Here is a tiny trained network, its code and every weight. The questions are about switching its units off for an input and a target symbol, where a switched-off unit gives its printed mean instead of its output.

import numpy as np


def w(rows, s, z=0):
    codes = np.array(rows[::2]) - 128.0
    scale = np.full(codes.shape[1], s)
    scale[-1] = z or s
    return codes * scale


def softmax(a):
    e = np.exp(a - a.max(-1, keepdims=True))
    return e / e.sum(-1, keepdims=True)


def log_softmax(a):
    a = a - a.max(-1, keepdims=True)
    return a - np.log(np.exp(a).sum(-1, keepdims=True))


def net(x, mask):
    ids = ['ΛΠΣβγδεζθμξτψω'.index(c) for c in x.split()]
    T = len(ids)
    res = E[ids] + P[:T]
    u = 0
    for l in range(2):
        r = res
        for j in range(3):
            rows = slice(2 * j, 2 * j + 2)
            q, k, v = (r @ M[l][rows].T for M in (Q, K, V))
            z = softmax(np.where(np.tri(T) > 0, q @ k.T / 2**0.5, -1e9)) @ v
            o = O[l][rows]
            res = res + np.where(mask[u + j], z, o[:, -1]) @ o[:, :-1]
        u += 3
    return log_softmax(res[-1] @ U[:, :-1].T + U[:, -1])


Q, K, V, O = {}, {}, {}, {}
E = w([
[141,125,134,164,205,106,78,122,133],'Λ',
[50,107,102,121,65,119,107,47,193],'Π',
[126,73,189,149,70,152,78,141,56],'Σ',
[105,131,107,84,138,227,143,181,99],'β',
[10,156,195,202,150,209,126,116,144],'γ',
[158,29,163,195,146,177,180,91,109],'δ',
[48,178,142,73,205,225,197,75,98],'ε',
[164,126,225,62,237,141,133,208,156],'ζ',
[180,124,182,61,165,163,103,60,215],'θ',
[67,57,55,96,218,180,92,102,173],'μ',
[157,134,173,200,103,105,197,149,216],'ξ',
[89,184,177,153,104,163,44,228,160],'τ',
[97,219,153,223,154,39,143,117,51],'ψ',
[232,208,86,151,44,208,92,122,175],'ω',
],0.011)
P = w([
[83,126,255,77,125,128,126,50,92],'0',
[103,96,217,120,139,157,140,72,119],'1',
[117,94,187,144,166,164,129,90,145],'2',
[131,102,157,157,175,185,125,119,158],'3',
[154,105,114,165,172,188,116,153,175],'4',
[169,130,68,179,185,197,114,170,188],'5',
[175,122,42,180,189,203,93,182,203],'6',
[189,123,24,190,176,226,83,180,207],'7',
],0.006)
Q[0] = w([
[100,128,157,195,217,194,102,127,172],'0.h1',
[127,146,109,107,128,166,100,149,105],'0.h1',
[112,157,91,174,59,39,123,147,122],'0.h2',
[138,95,151,82,194,254,140,125,147],'0.h2',
[120,162,65,102,81,25,172,99,85],'0.h3',
[119,125,170,174,148,162,128,129,218],'0.h3',
],0.0084)
K[0] = w([
[183,172,3,229,172,102,121,203,124],'0.h1',
[159,94,102,133,105,117,148,85,145],'0.h1',
[62,172,212,211,48,74,155,113,49],'0.h2',
[191,83,45,70,195,174,85,163,188],'0.h2',
[89,65,174,113,112,68,173,50,11],'0.h3',
[189,163,78,178,85,117,122,186,215],'0.h3',
],0.0079)
V[0] = w([
[125,130,112,147,134,58,110,110,38],'0.h1',
[123,254,149,185,156,34,162,157,75],'0.h1',
[122,176,196,174,76,110,144,66,170],'0.h2',
[215,136,147,43,152,99,150,147,192],'0.h2',
[195,169,126,184,98,100,127,201,204],'0.h3',
[192,121,135,61,210,89,173,68,137],'0.h3',
],0.0066)
O[0] = w([
[180,150,109,100,156,58,52,138,65,3],'0.h1',
[179,181,129,194,238,6,90,75,115,39],'0.h1',
[137,167,124,196,79,42,144,64,156,143],'0.h2',
[176,149,221,103,144,218,76,36,145,118],'0.h2',
[140,126,207,158,150,155,190,153,246,164],'0.h3',
[253,112,109,85,142,148,113,66,94,72],'0.h3',
],0.0061,0.0024)
Q[1] = w([
[126,70,108,82,107,176,90,99,87],'1.h1',
[203,173,65,84,122,2,108,116,19],'1.h1',
[99,139,78,99,180,157,132,124,122],'1.h2',
[59,77,114,110,151,150,169,46,81],'1.h2',
[153,154,99,168,131,64,78,173,62],'1.h3',
[117,171,94,147,202,44,69,127,86],'1.h3',
],0.0073)
K[1] = w([
[194,89,197,115,136,86,151,87,179],'1.h1',
[90,104,175,51,125,55,139,66,16],'1.h1',
[39,134,38,80,135,189,146,117,188],'1.h2',
[87,118,118,9,254,187,144,65,90],'1.h2',
[48,117,113,104,167,93,137,63,37],'1.h3',
[92,151,122,144,128,34,129,68,8],'1.h3',
],0.0061)
V[1] = w([
[82,77,141,178,204,109,254,165,135],'1.h1',
[229,115,94,152,74,127,215,27,142],'1.h1',
[86,203,68,75,122,169,145,137,141],'1.h2',
[167,51,173,161,68,99,70,168,128],'1.h2',
[148,75,127,57,215,143,105,93,113],'1.h3',
[47,107,67,148,129,133,153,46,84],'1.h3',
],0.0062)
O[1] = w([
[88,13,132,198,154,167,120,67,4,255],'1.h1',
[226,101,69,163,100,109,254,166,126,106],'1.h1',
[99,181,92,71,159,162,176,118,131,152],'1.h2',
[135,127,225,184,64,121,87,175,148,57],'1.h2',
[171,107,98,57,94,186,46,114,115,65],'1.h3',
[97,116,13,168,162,118,80,188,116,75],'1.h3',
],0.006,0.0026)
U = w([
[186,133,79,183,229,89,46,142,166,254],'Λ',
[67,99,45,112,23,62,124,41,219,107],'Π',
[152,52,136,156,17,142,88,207,42,209],'Σ',
[129,102,75,76,107,202,103,253,106,104],'β',
[37,136,192,155,145,142,95,69,157,48],'γ',
[177,13,141,185,144,152,193,72,84,70],'δ',
[104,217,114,75,149,157,191,108,52,108],'ε',
[192,130,206,71,207,115,98,183,103,67],'ζ',
[186,127,164,96,107,164,73,30,152,78],'θ',
[109,82,22,99,166,144,119,133,135,143],'μ',
[150,158,154,139,123,82,226,181,193,187],'ξ',
[87,177,175,116,72,96,57,226,153,107],'τ',
[108,192,90,193,133,96,123,158,73,127],'ψ',
[218,217,95,150,48,184,111,94,149,169],'ω',
],0.0064,0.0041)

Each question gives the input, a string of symbols that net reads in full, and the target symbol t.
The units are the heads (2 rows each of Q, K, V and O). Each row of codes is followed by its name. A weight is (code - 128) times the scale printed after its matrix; where a second scale follows, it is the last column's (O and U).
mask holds one flag per head, layer by layer. A switched-off head (its flag False) gives its mean, the last column of its rows in O, instead of its output. The means were averaged over made-up inputs and are rounded, as every weight is.
A unit's drop is (log p(t) with every unit on - log p(t) with that unit switched off) / (log p(t) with every unit on - log p(t) with every unit switched off).
The circuit of an input: a set's keep is (log p(t) with only the set's units on - log p(t) with every unit switched off) / (log p(t) with every unit on - log p(t) with every unit switched off). Starting from all 6 units, units are removed one at a time, each time the one whose removal leaves the highest keep (on an exact tie, the one counted first), for as long as the keep stays at least 0.8.
units of the circuit, in order: the units of the circuit, biggest drop first
most important unit: the unit with the biggest drop
which heads matter: for each layer, one digit per head in row order, 1 if its drop is at least 0.15 and else 0, layers parted by /
drop of u: that unit's drop, to one decimal
input θ Σ ω θ, target ξ: which heads matter => 001 / 100
input τ β β μ ζ ω ζ, target ξ: units of the circuit, in order => [0.h3; 1.h1]
input β γ μ, target β: which heads matter => 110 / 001
input ε Σ ξ Π Λ τ, target γ: units of the circuit, in order => [0.h3; 1.h1]
input Σ ω ξ δ ω δ, target ξ: units of the circuit, in order => [1.h1; 0.h3; 1.h3]
input θ Σ ξ ε ψ ψ, target Λ: which heads matter => 100 / 000
input Π ε ξ ζ ω δ ε, target ξ: units of the circuit, in order => [1.h1; 0.h3]
input ζ ψ ζ, target Λ: which heads matter => 100 / 001
input Λ τ ε β Λ ω Σ ξ, target ξ: units of the circuit, in order => [0.h3; 1.h3]
input γ Σ ζ ε ξ ε, target δ: units of the circuit, in order => [1.h1; 0.h3]
input θ δ θ ζ ω γ, target ξ: units of the circuit, in order => [1.h1; 0.h3; 1.h3]
input μ ε β, target β: units of the circuit, in order => [1.h3; 0.h1; 0.h2]
input ε ε Σ Π ε, target μ: units of the circuit, in order => [1.h3; 1.h2; 0.h3]
input ε β ε τ γ, target γ: units of the circuit, in order => [1.h1; 0.h3]
input τ ω γ, target ξ: units of the circuit, in order => [1.h1; 1.h3; 0.h2]
input Π ω ε, target ξ: which heads matter => 010 / 101
input ξ ε ω β, target ξ: which heads matter => 001 / 101
input ω γ γ ω Λ Σ ζ μ, target β: most important unit => 0.h2
input ε β δ Π τ τ Σ, target γ: drop of 0.h3 => 0.7
input δ θ Π δ ζ ζ γ, target θ: drop of 0.h2 => 0.5
input ξ δ Π ψ τ Λ γ, target γ: drop of 0.h3 => 0.7
